Below are the code and all the weights of a small trained network. Each question names an input and a class and asks about switching units off, where a switched-off unit gives its printed mean instead of its output.

import numpy as np


def w(rows, s, z=0):
    codes = np.array(rows[::2]) - 128.0
    scale = np.full(codes.shape[1], s)
    scale[-1] = z or s
    return codes * scale


def f(y):
    return y / 2 * (1 + np.tanh(0.7978845608 * (y + 0.044715 * y**3)))


def log_softmax(a):
    a = a - a.max(-1, keepdims=True)
    return a - np.log(np.exp(a).sum(-1, keepdims=True))


def net(x, mask):
    res = np.array(x, float).reshape(1, 7) / 4 @ E
    y = f(res @ A[0][:, :-1].T + A[0][:, -1])
    res = res + np.where(mask, y, B[0][:, -1]) @ B[0][:, :-1]
    return log_softmax(res[-1] @ U[:, :-1].T + U[:, -1])


A, B = {}, {}
E = w([
[158,150,92,148,110],'x0',
[100,116,157,122,146],'x1',
[152,29,93,202,176],'x2',
[253,161,182,106,194],'x3',
[167,102,232,181,60],'x4',
[111,122,145,125,139],'x5',
[111,126,145,129,140],'x6',
],0.011)
A[0] = w([
[93,114,100,160,138,137],'N1',
[137,133,165,146,96,120],'N2',
[166,154,226,154,54,144],'N3',
[101,100,131,151,129,104],'N4',
[66,143,119,73,6,162],'N5',
[101,56,84,157,106,120],'N6',
[149,188,147,97,140,114],'N7',
[107,100,130,133,94,158],'N8',
[131,134,149,144,73,168],'N9',
[208,57,124,150,212,43],'N10',
[132,61,129,123,100,138],'N11',
[159,114,144,101,141,148],'N12',
[98,69,89,167,107,105],'N13',
[109,165,55,79,211,254],'N14',
[133,99,164,176,83,142],'N15',
[62,173,124,106,72,142],'N16',
[205,83,128,139,195,86],'N17',
[88,183,131,89,78,193],'N18',
[109,126,159,106,123,127],'N19',
[163,207,168,53,158,116],'N20',
[89,92,70,95,155,177],'N21',
[97,81,81,154,127,108],'N22',
[106,93,114,113,79,180],'N23',
[124,106,169,186,80,120],'N24',
[110,112,153,158,106,117],'N25',
[126,87,132,197,86,176],'N26',
[100,118,50,123,208,194],'N27',
[45,158,112,108,28,195],'N28',
],0.014,0.0063)
B[0] = w([
[128,91,91,135,125,171],'N1',
[166,117,149,138,104,161],'N2',
[224,157,144,166,5,232],'N3',
[132,103,130,106,153,154],'N4',
[93,141,196,192,142,226],'N5',
[164,77,66,111,116,207],'N6',
[129,158,134,79,90,182],'N7',
[145,95,141,124,160,168],'N8',
[118,116,185,135,94,174],'N9',
[50,143,195,213,161,193],'N10',
[146,89,154,116,156,168],'N11',
[139,168,124,141,103,155],'N12',
[169,78,81,99,116,200],'N13',
[5,183,95,44,179,252],'N14',
[157,89,202,111,157,195],'N15',
[79,158,141,178,127,195],'N16',
[66,174,167,196,120,187],'N17',
[75,187,159,145,109,202],'N18',
[145,144,131,130,117,142],'N19',
[147,181,115,26,92,227],'N20',
[119,125,32,162,104,200],'N21',
[144,87,65,130,104,188],'N22',
[138,87,125,140,169,179],'N23',
[154,93,213,91,174,196],'N24',
[135,101,170,109,146,160],'N25',
[139,46,193,103,177,211],'N26',
[84,126,15,177,115,221],'N27',
[68,131,149,207,157,238],'N28',
],0.026,0.014)
U = w([
[104,150,124,214,162,254],'0',
[208,130,212,254,145,178],'1',
[171,199,117,71,132,78],'2',
[246,141,165,131,49,47],'3',
[159,53,59,162,128,26],'4',
[222,21,162,146,132,98],'5',
],0.0096,0.0028)

Each question gives the input, the list of numbers given to net, and the class t.
The units are the neurons (one row each of A and B). Each row of codes is followed by its name. A weight is (code - 128) times the scale printed after its matrix; where a second scale follows, it is the last column's (A, B and U).
mask holds one flag per neuron, in row order. A switched-off neuron (its flag False) gives its mean, the last column of its row in B, instead of its output. The means were averaged over made-up inputs and are rounded, as every weight is.
A unit's drop is (log p(t) with every unit on - log p(t) with that unit switched off) / (log p(t) with every unit on - log p(t) with every unit switched off).
The circuit of an input: a set's keep is (log p(t) with only the set's units on - log p(t) with every unit switched off) / (log p(t) with every unit on - log p(t) with every unit switched off). Starting from the 12 units with the biggest drops (on a tie, the unit counted first), units are removed one at a time, each time the one whose removal leaves the highest keep (on an exact tie, the one counted first), for as long as the keep stays at least 0.8.
units of the circuit, in order: the units of the circuit, biggest drop first
unit that matters most: the unit with the biggest drop
k most important neurons: the k neurons with the biggest drops, biggest first
drop when u is switched off: that unit's drop, to one decimal
input [-4,5,8,1,3,-5,7], class 1: unit that matters most -> N10
input [3,5,0,3,-3,-1,7], class 2: units of the circuit, in order -> N28, N5
input [5,-1,-8,0,3,2,4], class 1: 3 most important neurons -> N5, N28, N16
input [4,-2,0,8,-4,-3,7], class 2: 2 most important neurons -> N20, N28
input [-8,-7,-7,-4,1,-7,-4], class 1: 2 most important neurons -> N14, N5
input [-4,7,0,5,5,7,-4], class 3: 3 most important neurons -> N3, N28, N5
input [-6,-8,1,-6,-6,8,-5], class 4: 2 most important neurons -> N6, N22
input [-6,-4,6,1,2,2,-1], class 1: 2 most important neurons -> N10, N17
input [6,-4,0,-5,7,5,5], class 1: 2 most important neurons -> N5, N28
input [3,3,0,-5,1,2,3], class 1: 3 most important neurons -> N14, N28, N5
input [-8,1,2,2,1,0,6], class 1: drop when N14 is switched off -> 1.3
input [-6,2,-6,1,-4,-4,3], class 2: drop when N20 is switched off -> 1.0
input [4,-1,1,-7,7,4,4], class 5: drop when N13 is switched off -> 0.1
input [6,-5,-4,6,0,-1,0], class 2: units of the circuit, in order -> N20
input [-3,-1,6,-4,-5,3,-6], class 4: drop when N12 is switched off -> 0.0
